[100 = 0]
[87 67 107 129 71 75 95 104 111 81 109 104 112 70 104 120 90 74 84 99 79 117 113 127 113 102 134 106 92 114 88 57 47 117 95 82]  (67)
[94 83 102 118 103 91 95 100 116 100 103 109 138 66 98 101 99 86 79 104 89 101 107 105 84 86 127 90 104 87 87 50 36 108 109 89]  (58)
[97 101 98 99 78 88 106 65 97 76 99 106 124 77 104 95 93 99 111 84 92 116 119 126 96 125 116 97 115 103 97 82 89 108 88 82]  (67)
[99 57 122 112 89 76 89 87 125 109 127 118 129 71 101 81 104 90 105 95 102 101 106 149 97 122 124 103 123 103 87 79 38 117 121 88]  (67)
[89 85 105 90 99 81 105 119 101 108 125 112 121 92 113 93 90 91 107 96 89 115 108 125 91 103 118 104 96 83 82 81 64 99 105 106]  (68)
[93 84 110 125 93 87 97 86 116 87 83 101 131 58 94 97 98 89 65 91 86 107 107 129 92 95 124 107 101 104 82 37 22 119 112 88]  (65)
[95 57 116 110 77 82 94 92 112 75 106 103 111 84 99 87 82 93 89 90 91 105 91 121 104 98 131 102 120 104 92 92 43 119 86 100]  (68)
[100 71 116 94 104 88 83 93 107 88 114 95 99 102 98 91 91 102 96 103 114 102 92 108 107 107 122 112 116 105 108 125 92 114 90 103]  (67)
[88 76 114 114 95 82 100 90 113 86 126 127 117 82 99 95 92 105 100 92 93 105 110 141 96 113 121 107 115 101 88 91 58 121 93 101]  (68)
[95 140 105 127 141 137 95 77 102 104 106 121 143 86 95 81 89 95 108 101 94 108 125 130 80 118 92 116 76 91 84 49 96 120 110 83]  (67)
[89 70 101 128 75 86 96 99 116 91 112 108 118 79 81 104 99 88 94 97 83 109 106 110 106 104 122 101 99 109 84 67 64 117 100 94]  (68)
[89 99 118 111 118 111 107 83 118 98 118 120 121 91 90 95 89 111 89 98 118 103 101 124 87 100 104 113 97 98 90 113 61 108 102 109]  (65)
[83 77 114 118 90 86 100 93 118 103 107 110 133 67 110 105 89 78 81 88 97 106 111 139 116 102 112 97 103 113 75 63 33 112 117 84]  (65)
[87 88 94 95 80 95 97 83 110 92 99 100 126 74 102 116 88 88 87 84 82 116 119 105 102 112 123 85 109 95 108 67 71 107 95 82]  (68)
[70 70 112 121 101 78 87 69 126 105 107 99 142 45 124 105 53 80 58 69 104 121 115 143 81 104 135 92 120 112 81 50 11 116 119 90]  (68)
[100 73 108 101 106 98 91 95 114 83 98 99 100 98 65 88 103 93 89 103 81 102 101 98 99 107 116 91 119 100 101 100 86 117 86 105]  (67)
[88 99 101 122 75 73 94 97 111 94 104 108 130 74 86 104 101 84 89 91 90 95 122 108 84 101 118 94 113 95 100 59 36 114 123 96]  (58)
[88 72 105 108 116 90 87 97 117 112 123 101 124 87 81 87 91 92 95 91 91 114 113 99 83 113 122 112 110 92 96 69 40 106 111 105]  (65)
[93 100 109 120 115 105 99 79 101 89 113 111 107 89 86 112 88 103 95 98 101 103 110 122 101 102 101 113 84 102 93 93 86 110 102 87]  (67)
[91 72 103 123 80 76 78 90 116 89 101 91 120 87 108 111 88 93 73 83 90 99 108 121 87 92 134 96 127 103 107 67 35 123 103 104]  (67)
[89 97 102 108 101 85 106 94 98 98 114 106 134 82 123 97 79 94 92 96 102 115 113 104 85 97 120 103 104 97 86 87 39 102 101 118]  (65)
[97 78 105 97 94 88 96 103 111 96 106 100 124 85 107 99 107 70 98 96 81 93 108 113 95 95 110 95 114 88 108 82 57 109 115 92]  (58)
[84 69 97 109 67 68 90 90 115 97 107 123 108 79 95 108 100 114 93 94 110 112 101 120 111 105 139 91 117 100 93 81 58 111 109 92]  (68)
[83 97 109 118 135 113 100 101 103 122 129 122 116 96 83 109 88 92 88 113 112 99 104 116 98 94 106 115 82 97 87 92 79 99 118 87]  (65)
[96 78 105 114 93 79 85 103 112 88 121 115 121 92 89 92 96 99 98 107 89 104 108 118 99 101 126 112 107 101 90 78 59 115 100 104]  (67)
[85 74 108 109 86 77 93 90 104 97 118 115 115 84 96 106 99 98 86 86 108 93 108 138 100 92 123 100 109 90 102 90 41 106 126 91]  (68)
[86 73 118 115 114 95 110 96 119 96 125 116 121 76 103 89 78 98 89 98 114 115 96 139 93 104 114 106 97 99 76 92 32 106 98 102]  (65)
[88 66 100 100 82 78 92 99 116 111 111 107 108 91 88 100 105 106 93 95 109 100 97 108 98 105 124 92 123 88 101 91 52 104 121 111]  (58)
[82 62 115 99 107 89 98 94 120 96 119 98 119 87 107 89 75 107 92 76 96 100 108 129 90 104 136 99 116 102 92 106 38 121 95 110]  (67)
[82 99 98 117 93 68 94 81 99 96 117 103 125 76 113 99 69 100 102 87 108 114 121 142 58 106 108 105 113 104 91 77 37 114 119 111]  (65)
[100 93 111 108 103 108 89 110 109 109 106 103 119 96 115 114 109 83 89 99 86 86 102 109 89 86 108 103 103 93 102 87 63 107 109 97]  (58)
[88 81 112 107 78 81 104 96 109 91 114 108 115 84 104 89 83 98 101 94 107 104 101 121 101 106 111 105 108 104 89 106 68 104 97 105]  (68)
[84 66 120 99 116 79 89 87 125 109 131 112 124 82 116 73 83 106 96 89 110 98 100 140 85 74 119 118 120 90 105 113 24 118 121 90]  (68)
[85 54 120 125 96 78 90 75 129 100 116 103 126 58 74 91 91 89 70 96 102 97 107 121 91 93 126 105 109 102 90 80 11 119 126 98]  (68)
[88 98 111 133 85 73 89 75 102 94 104 116 124 67 153 110 87 87 90 96 98 103 120 148 102 101 117 105 103 114 86 61 36 121 105 86]  (65)
[85 78 103 108 89 86 98 85 120 97 102 92 128 76 119 90 81 94 92 71 104 108 112 129 78 110 114 86 128 105 91 74 32 112 111 96]  (67)
[93 101 98 123 100 94 87 110 101 96 104 103 116 95 87 111 100 97 92 101 81 99 106 98 96 87 116 96 95 94 99 65 72 111 103 98]  (65)
[93 73 114 98 88 85 93 89 115 101 110 106 120 74 97 105 102 85 85 112 96 107 108 103 105 56 130 104 100 93 97 62 42 105 115 96]  (58)
[97 86 112 129 106 82 84 98 122 121 125 128 123 82 97 88 91 106 103 105 123 103 105 137 98 114 110 112 107 109 80 85 41 112 109 97]  (65)
[108 87 113 111 123 116 91 94 114 105 101 89 102 104 106 88 102 89 100 105 93 110 95 96 97 107 105 107 105 105 101 93 98 106 95 95]  (65)
[102 80 120 113 96 79 92 87 99 85 108 103 105 78 110 89 92 105 96 102 86 95 105 135 99 91 111 110 119 108 100 95 55 120 105 99]  (65)
[92 66 119 94 115 93 92 86 114 95 115 100 108 92 96 94 97 103 84 97 95 97 99 115 89 104 124 111 110 90 108 107 50 119 111 104]  (65)
[87 100 97 112 110 105 91 102 107 111 122 115 130 97 104 103 91 98 95 93 100 104 106 126 87 100 108 96 97 90 92 79 60 99 108 99]  (65)
[92 84 121 129 114 95 98 79 118 97 118 119 121 56 85 92 104 97 92 103 100 90 108 143 91 101 114 110 102 105 82 67 28 124 122 88]  (65)

[91 105 99 104 107 90 100 117 96 104 98 105 102 89 102 101 105 108 105 89 104 97 95 125 195 147 98 85 56 110 96 111 109 97 156 97]  <87>
[82 92 87 101 113 64 106 98 114 94 114 130 94 93 92 77 121 83 105 88 100 104 111 114 93 190 101 93 33 107 107 114 105 74 90 94]  <87>
[86 106 113 114 82 76 97 106 97 99 109 116 89 102 100 91 95 106 114 100 103 98 114 97 107 125 130 101 68 120 112 107 99 87 70 103]  <94>
[85 108 94 95 89 77 113 97 95 112 106 117 95 95 96 97 119 101 115 88 100 92 124 128 98 146 101 97 43 98 118 100 104 94 106 97]  <87>
[87 103 96 79 96 79 105 92 108 111 110 100 90 94 94 101 112 105 113 75 96 92 101 112 80 143 104 104 68 118 104 109 93 87 120 92]  <87>
[84 112 87 91 104 62 115 91 91 94 107 91 88 92 89 101 123 98 127 87 99 98 136 116 105 137 95 93 43 121 94 110 103 93 165 88]  <87>
[90 101 109 117 91 81 95 112 82 103 124 129 98 100 89 90 115 101 109 96 108 96 111 117 106 113 93 105 74 105 116 103 94 96 104 121]  <94>
